Here is a tiny trained network, its code and every weight. The questions are about switching its units off for an input and a class, where a switched-off unit gives its printed mean instead of its output.

import numpy as np


def w(rows, s, z=0):
    codes = np.array(rows[::2]) - 128.0
    scale = np.full(codes.shape[1], s)
    scale[-1] = z or s
    return codes * scale


def norm(h):
    return h / np.sqrt((h * h).mean(-1, keepdims=True) + 1e-5)


def f(y):
    return y / 2 * (1 + np.tanh(0.7978845608 * (y + 0.044715 * y**3)))


def log_softmax(a):
    a = a - a.max(-1, keepdims=True)
    return a - np.log(np.exp(a).sum(-1, keepdims=True))


def net(x, mask):
    res = np.array(x, float).reshape(1, 8) / 4 @ E
    u = 0
    for l in range(2):
        y = f(norm(res) @ A[l][:, :-1].T + A[l][:, -1])
        res = res + np.where(mask[u : u + 12], y, B[l][:, -1]) @ B[l][:, :-1]
        u += 12
    return log_softmax(norm(res)[-1] @ U[:, :-1].T + U[:, -1])


A, B = {}, {}
E = w([
[130,127,128,129,129,125],'x0',
[128,127,130,131,130,132],'x1',
[181,242,229,116,65,61],'x2',
[123,111,111,107,24,166],'x3',
[70,254,50,175,124,173],'x4',
[32,116,167,57,108,135],'x5',
[126,128,129,130,127,128],'x6',
[95,95,87,152,110,50],'x7',
],0.004)
A[0] = w([
[89,190,108,158,108,127,147],'0.n1',
[101,157,173,180,196,135,59],'0.n2',
[146,157,133,82,105,97,109],'0.n3',
[190,108,70,223,99,50,98],'0.n4',
[196,87,172,95,78,102,75],'0.n5',
[1,101,121,115,99,12,163],'0.n6',
[153,100,178,88,141,85,94],'0.n7',
[82,131,166,176,242,53,114],'0.n8',
[173,83,109,97,109,143,2],'0.n9',
[148,91,98,120,6,153,47],'0.n10',
[154,130,177,120,138,94,55],'0.n11',
[129,152,211,114,176,226,103],'0.n12',
],0.007,0.0047)
B[0] = w([
[101,156,131,96,197,124,184],'0.n1',
[154,140,107,111,126,25,122],'0.n2',
[114,106,137,117,133,158,134],'0.n3',
[188,167,201,88,125,236,184],'0.n4',
[98,128,92,97,208,97,163],'0.n5',
[211,160,164,58,124,237,252],'0.n6',
[64,157,154,153,190,106,154],'0.n7',
[207,138,12,97,40,72,192],'0.n8',
[128,189,173,128,136,97,103],'0.n9',
[220,142,71,128,27,10,148],'0.n10',
[73,96,142,169,89,143,117],'0.n11',
[254,155,92,24,62,153,175],'0.n12',
],0.0065,0.0037)
A[1] = w([
[146,116,83,86,127,30,18],'1.n1',
[194,130,159,254,156,139,55],'1.n2',
[114,188,203,160,113,84,149],'1.n3',
[145,154,176,150,84,93,112],'1.n4',
[133,114,98,130,24,111,51],'1.n5',
[181,179,109,84,155,214,227],'1.n6',
[100,124,97,137,46,112,38],'1.n7',
[112,181,155,90,109,65,199],'1.n8',
[141,43,188,128,141,56,21],'1.n9',
[86,216,91,169,124,143,3],'1.n10',
[77,94,114,109,51,126,165],'1.n11',
[119,33,138,151,147,116,188],'1.n12',
],0.0094,0.0025)
B[1] = w([
[166,184,20,148,165,24,136],'1.n1',
[133,119,185,43,87,229,140],'1.n2',
[66,38,92,223,192,158,145],'1.n3',
[127,102,38,111,151,136,138],'1.n4',
[164,137,122,154,218,27,134],'1.n5',
[125,71,149,151,85,49,247],'1.n6',
[170,163,33,123,235,41,123],'1.n7',
[152,84,74,155,111,174,157],'1.n8',
[61,222,143,40,147,74,144],'1.n9',
[90,188,199,1,186,71,142],'1.n10',
[203,160,133,184,183,147,137],'1.n11',
[35,165,105,147,143,117,148],'1.n12',
],0.0082,0.011)
U = w([
[33,236,180,40,187,90,73],'0',
[120,74,144,151,111,76,254],'1',
[223,140,47,160,154,66,63],'2',
[173,61,169,117,53,105,60],'3',
[158,80,208,69,69,237,11],'4',
[39,45,78,254,197,208,60],'5',
],0.0097,0.0054)

Each question gives the input, the list of numbers given to net, and the class t.
The units are the neurons (one row each of A and B). Each row of codes is followed by its name. A weight is (code - 128) times the scale printed after its matrix; where a second scale follows, it is the last column's (A, B and U).
mask holds one flag per neuron, layer by layer. A switched-off neuron (its flag False) gives its mean, the last column of its row in B, instead of its output. The means were averaged over made-up inputs and are rounded, as every weight is.
A unit's drop is (log p(t) with every unit on - log p(t) with that unit switched off) / (log p(t) with every unit on - log p(t) with every unit switched off).
The circuit of an input: a set's keep is (log p(t) with only the set's units on - log p(t) with every unit switched off) / (log p(t) with every unit on - log p(t) with every unit switched off). Starting from the 12 units with the biggest drops (on a tie, the unit counted first), units are removed one at a time, each time the one whose removal leaves the highest keep (on an exact tie, the one counted first), for as long as the keep stays at least 0.8.
circuit, biggest first: the units of the circuit, biggest drop first
most important unit: the unit with the biggest drop
k most important neurons: the k neurons with the biggest drops, biggest first
top k neurons in layer l: the k neurons of layer l with the biggest drops, biggest first
input [4,3,3,5,7,-1,1,0], class 0: circuit, biggest first => 1.n10
input [3,-2,-3,-5,-5,-4,-4,2], class 0: 3 most important neurons => 0.n6, 0.n12, 1.n9
input [-8,4,8,-4,-3,2,-7,-6], class 5: 2 most important neurons => 1.n3, 0.n6
input [6,1,8,-8,-5,0,-3,4], class 2: 3 most important neurons => 0.n8, 1.n1, 1.n6
input [8,-1,-7,-4,-1,-1,1,8], class 3: 2 most important neurons => 0.n6, 0.n4
input [-5,3,2,-6,-5,1,2,-5], class 2: 3 most important neurons => 0.n12, 0.n8, 1.n1
input [1,5,-7,8,6,-4,-4,-2], class 2: 2 most important neurons => 0.n10, 1.n7
input [6,2,-3,5,-1,0,1,4], class 2: 3 most important neurons => 0.n10, 1.n5, 1.n7
input [0,-2,5,-3,-7,4,1,-5], class 0: 2 most important neurons => 1.n9, 0.n6
input [0,3,-7,4,-6,6,-5,-4], class 5: circuit, biggest first => 1.n12, 0.n4
input [6,-5,2,-1,3,-2,5,-3], class 1: 3 most important neurons => 1.n6, 0.n6, 0.n1
input [-8,-4,-6,3,3,6,6,-6], class 3: circuit, biggest first => 0.n12, 1.n6
input [5,-2,-1,-3,-2,-2,-2,7], class 3: top 3 neurons in layer 0 => 0.n4, 0.n8, 0.n6
input [-6,4,4,-5,-2,-2,2,-4], class 2: 2 most important neurons => 0.n6, 1.n1
input [-2,8,7,-6,6,7,2,6], class 1: most important unit => 1.n8
input [5,0,6,-5,1,3,-8,2], class 5: top 2 neurons in layer 1 => 1.n3, 1.n8
input [-1,0,-1,-4,1,5,-5,5], class 3: circuit, biggest first => 0.n6, 1.n6
input [1,0,-5,-5,4,-7,0,-4], class 4: circuit, biggest first => 1.n2, 1.n1
input [-6,4,-2,7,7,3,7,-2], class 0: 3 most important neurons => 1.n10, 0.n1, 0.n8
input [8,2,0,2,7,-7,-1,2], class 0: most important unit => 1.n10
input [4,-2,-1,-7,-5,0,-2,-3], class 2: top 2 neurons in layer 0 => 0.n8, 0.n12
input [-1,-2,-8,0,-7,-1,-8,7], class 5: top 2 neurons in layer 0 => 0.n6, 0.n2
input [-7,0,-1,1,2,-8,-8,-6], class 4: 2 most important neurons => 1.n2, 0.n8
input [-1,-3,4,-1,0,-5,-3,2], class 4: top 2 neurons in layer 0 => 0.n4, 0.n12
input [-4,1,8,7,2,3,-8,-2], class 5: top 2 neurons in layer 1 => 1.n3, 1.n8
input [2,-2,-5,1,-1,6,-2,-8], class 3: top 2 neurons in layer 1 => 1.n6, 1.n2
